Here is a tiny trained network, its code and every weight. The questions are about switching its units off for an input and a class, where a switched-off unit gives its printed mean instead of its output.

import numpy as np


def w(rows, s, z=0):
    codes = np.array(rows[::2]) - 128.0
    scale = np.full(codes.shape[1], s)
    scale[-1] = z or s
    return codes * scale


def norm(h):
    return h / np.sqrt((h * h).mean(-1, keepdims=True) + 1e-5)


def f(y):
    return np.maximum(y, 0)


def log_softmax(a):
    a = a - a.max(-1, keepdims=True)
    return a - np.log(np.exp(a).sum(-1, keepdims=True))


def net(x, mask):
    res = np.array(x, float).reshape(1, 7) / 4 @ E
    u = 0
    for l in range(3):
        y = f(norm(res) @ A[l][:, :-1].T + A[l][:, -1])
        res = res + np.where(mask[u : u + 3], y, B[l][:, -1]) @ B[l][:, :-1]
        u += 3
    return log_softmax(norm(res)[-1] @ U[:, :-1].T + U[:, -1])


A, B = {}, {}
E = w([
[102,198,155,70,111,118,158,143,174,96,117,153],'x0',
[192,138,133,109,39,145,89,135,131,167,124,99],'x1',
[86,122,75,163,91,166,133,80,152,125,87,98],'x2',
[156,179,75,152,137,115,141,128,127,135,139,146],'x3',
[135,166,129,115,218,139,2,130,149,86,71,107],'x4',
[157,165,128,147,158,74,149,83,135,182,133,64],'x5',
[127,157,168,143,135,170,153,160,65,87,106,92],'x6',
],0.0094)
A[0] = w([
[127,59,35,83,79,59,52,15,206,170,173,238,119],'L0N1',
[139,154,146,182,46,96,57,175,197,240,128,126,105],'L0N2',
[236,155,131,116,2,158,69,197,148,204,99,64,2],'L0N3',
],0.0055,0.0044)
B[0] = w([
[166,113,184,40,231,106,148,128,93,80,193,65,255],'L0N1',
[100,79,112,73,167,147,125,112,136,101,166,166,202],'L0N2',
[97,87,226,224,190,190,165,141,225,75,123,253,216],'L0N3',
],0.012,0.005)
A[1] = w([
[115,200,117,1,85,109,176,113,201,130,62,130,172],'L1N1',
[154,232,196,231,81,249,157,165,16,84,45,83,4],'L1N2',
[95,134,126,209,220,27,181,51,105,129,100,144,186],'L1N3',
],0.0058,0.0018)
B[1] = w([
[212,51,137,136,126,91,100,170,81,203,77,169,212],'L1N1',
[201,136,126,83,127,156,205,94,165,7,162,74,247],'L1N2',
[105,114,209,122,120,159,162,98,120,75,84,215,252],'L1N3',
],0.013,0.0048)
A[2] = w([
[179,94,167,115,136,152,130,84,100,101,139,156,253],'L2N1',
[103,128,127,129,65,106,188,100,120,162,197,139,67],'L2N2',
[133,208,128,122,147,132,10,89,127,119,93,92,80],'L2N3',
],0.012,0.0039)
B[2] = w([
[137,133,76,142,91,156,66,94,113,245,110,125,253],'L2N1',
[92,123,120,210,72,109,50,191,193,36,207,96,151],'L2N2',
[108,156,87,193,144,16,75,185,104,84,220,114,148],'L2N3',
],0.012,0.018)
U = w([
[56,91,224,195,214,196,151,109,213,59,121,254,116],'0',
[112,143,130,221,92,25,79,173,175,36,205,54,158],'1',
[198,108,166,22,189,130,219,68,133,52,195,38,155],'2',
[133,146,102,128,61,124,83,69,106,134,100,167,165],'3',
[124,152,73,145,82,126,98,102,130,168,96,126,153],'4',
[171,108,72,163,89,110,109,148,84,191,58,130,4],'5',
[121,172,72,136,100,150,106,114,124,166,130,133,114],'6',
],0.0087,0.0029)

Each question gives the input, the list of numbers given to net, and the class t.
The units are the neurons (one row each of A and B). Each row of codes is followed by its name. A weight is (code - 128) times the scale printed after its matrix; where a second scale follows, it is the last column's (A, B and U).
mask holds one flag per neuron, layer by layer. A switched-off neuron (its flag False) gives its mean, the last column of its row in B, instead of its output. The means were averaged over made-up inputs and are rounded, as every weight is.
A unit's drop is (log p(t) with every unit on - log p(t) with that unit switched off) / (log p(t) with every unit on - log p(t) with every unit switched off).
unit that matters most: the unit with the biggest drop
top k neurons: the k neurons with the biggest drops, biggest first
k most important neurons of layer l: the k neurons of layer l with the biggest drops, biggest first
input [-5,-6,-6,-1,-7,-2,6], class 1: top 2 neurons	(L2N2 L0N3)
input [-6,7,6,6,-8,-8,0], class 1: 2 most important neurons of layer 1	(L1N3 L1N1)
input [7,-2,-7,-4,4,-6,-1], class 4: top 2 neurons	(L0N3 L1N1)
input [4,-5,0,-6,-4,6,-1], class 3: top 2 neurons	(L0N3 L1N1)
input [-6,-3,-2,6,2,7,-7], class 2: unit that matters most	L0N1
input [-5,-8,-8,6,-5,7,6], class 0: top 3 neurons	(L1N3 L1N1 L0N1)
input [8,-6,6,-2,-6,5,0], class 5: top 3 neurons	(L1N1 L0N3 L1N3)
input [8,1,-1,1,5,0,5], class 5: top 3 neurons	(L1N1 L0N3 L0N1)
input [-4,-8,-1,8,6,7,-1], class 0: top 2 neurons	(L1N3 L1N1)
input [-7,-6,-3,-8,2,-4,-8], class 2: top 2 neurons	(L0N1 L0N3)
input [1,-6,-3,0,0,0,7], class 2: top 2 neurons	(L1N2 L0N3)
input [-8,6,2,6,-8,-4,-5], class 1: top 3 neurons	(L2N2 L1N3 L1N1)
input [8,-2,-3,6,-6,3,-5], class 5: 2 most important neurons of layer 1	(L1N1 L1N2)
input [5,-4,7,1,7,-6,-4], class 1: 2 most important neurons of layer 1	(L1N3 L1N2)
input [-1,-4,-6,-7,8,0,2], class 1: most important neuron of layer 0	(L0N3)
input [2,-4,3,7,8,-3,5], class 1: 2 most important neurons of layer 2	(L2N3 L2N1)
input [1,-3,-6,-4,-6,5,6], class 1: 2 most important neurons of layer 0	(L0N3 L0N1)
input [5,5,-5,4,-1,-6,-7], class 2: 2 most important neurons of layer 0	(L0N1 L0N2)
input [2,7,-7,-3,-7,-3,0], class 0: 2 most important neurons of layer 0	(L0N3 L0N2)
input [-6,-2,5,-6,8,-2,5], class 1: unit that matters most	L2N3
